[[130 122 116 129 141 129 118]
 [121 129 154 137 144 122 136]
 [124 133 122 117 125 121 118]] ==> 125

[[134 118 131 142 150 134 141]
 [129 135 130 120 115 135 128]
 [131 130 132 126 131 132 132]] ==> 131

[[151 146 152 132 148 145]
 [147 149 149 132 144 148]
 [141 155 147 132 146 150]] ==> 132

[[119 127 118 119 117]
 [112 128 129 146 154]
 [124 127 121 108 100]] ==> 121

[[112 118 137 123 130 129]
 [114 110 137 119 128 131]
 [103 122 130 123 111 128]] ==> 123

[[129 121 105 102]
 [127 123 104 101]
 [107 146 132 132]] ==> 146

[[131 138 127 133 119 127 130]
 [130 137 127 134 119 123 135]
 [142 146 126 139 106 123 142]] ==> 106

[[131 157 129 101]
 [115 146 113 127]
 [139 102 135 121]] ==> 102

[[132 143 145 137 131 137 105]
 [112 128 130 126 121 107 125]
 [144 123 122 126 130 153 127]] ==> 130
---
((137, 133, 127, 135), (139, 135, 128, 152), (119, 117, 125, 108)) --> 133
((136, 118, 99, 135), (103, 120, 108, 128), (120, 126, 120, 129)) --> 118
((115, 115, 107, 123), (128, 143, 155, 145), (145, 120, 106, 138)) --> 115
((137, 99, 124, 150), (151, 135, 126, 110), (121, 113, 116, 129)) --> 99
((100, 115, 150, 150), (131, 136, 118, 141), (135, 154, 123, 147)) --> 115
((120, 108, 134, 147), (146, 107, 147, 139), (153, 101, 149, 134)) --> 108
((131, 125, 133, 113), (120, 121, 106, 121), (151, 120, 134, 147)) --> 125
---
[140 129 123 146 122 133 100] -> 100
[146 144 116 117 138 102 149] -> 149
[130 118 121 114  98 147] -> 147
[120 151 134 151 108 153] -> 153
[120 149 126 107 128 135] -> 135
[123 123 124 102 111 113] -> 113
[154 116 122 146 129] -> 129
[107 149 104 114] -> 114
[142 148 111 106 112] -> 112
---
Input: [128 130 127 121 106]
Output: 128
Input: [103 120 150 133 146 138 130]
Output: 103
Input: [138 132 123 121 119 151 136]
Output: 138
Input: [157 111 149 101]
Output: 157
Input: [155 152 128 125 139 114]
Output: 155
Input: [144 132 119 156]
Output: 144
Input: [119 111  99 127]
Output: 119
Input: [140 143 119 131 104]
Output: 140
Input: [141 129 123 153 104 129 127]
Output: 141
---
[[130 122 126 123]
 [126 113 121 115]
 [116 157 144 152]] | 116

[[120 113 124 130 151]
 [124 125 135 136 135]
 [120 114 126 144 151]] | 120

[[110 144 126 123 133 112]
 [126 125 131 118 147 120]
 [138 127 118 148 125 155]] | 138

[[115 139 103 145]
 [108 106 142 134]
 [141 120 103 116]] | 141

[[133 138 112 137]
 [122 149 115 115]
 [128 151 110 122]] | 128

[[130 140 138 121 148 115]
 [154 125 141 126 105 117]
 [116 146 141 128 111 105]] | 116

[[135 100 103 121 120]
 [139 108 104 129 124]
 [108 113 147 129 123]] | 108
---
[[128 152 134 131 119 127]
 [121 136 132 125 151 122]] yields 125

[[117 135 121 130 157 134]
 [119 128 124 130 146 129]] yields 130

[[130 136 129 135 150 134]
 [130 118 122 126 120 121]] yields 126

[[139 122 122 153]
 [127 144 123 129]] yields 144

[[124 140 150 128 121 117 125]
 [123 122 128 137 131 141 123]] yields 131

[[118 107 123 119 107 115]
 [123 136 111 141 118 105]] yields 141

[[107 112 114 131 123]
 [142 149 147 139 138]] yields 147

[[119 102 133 142 119 125 133]
 [124 121 127 152 131 137 116]] yields 131
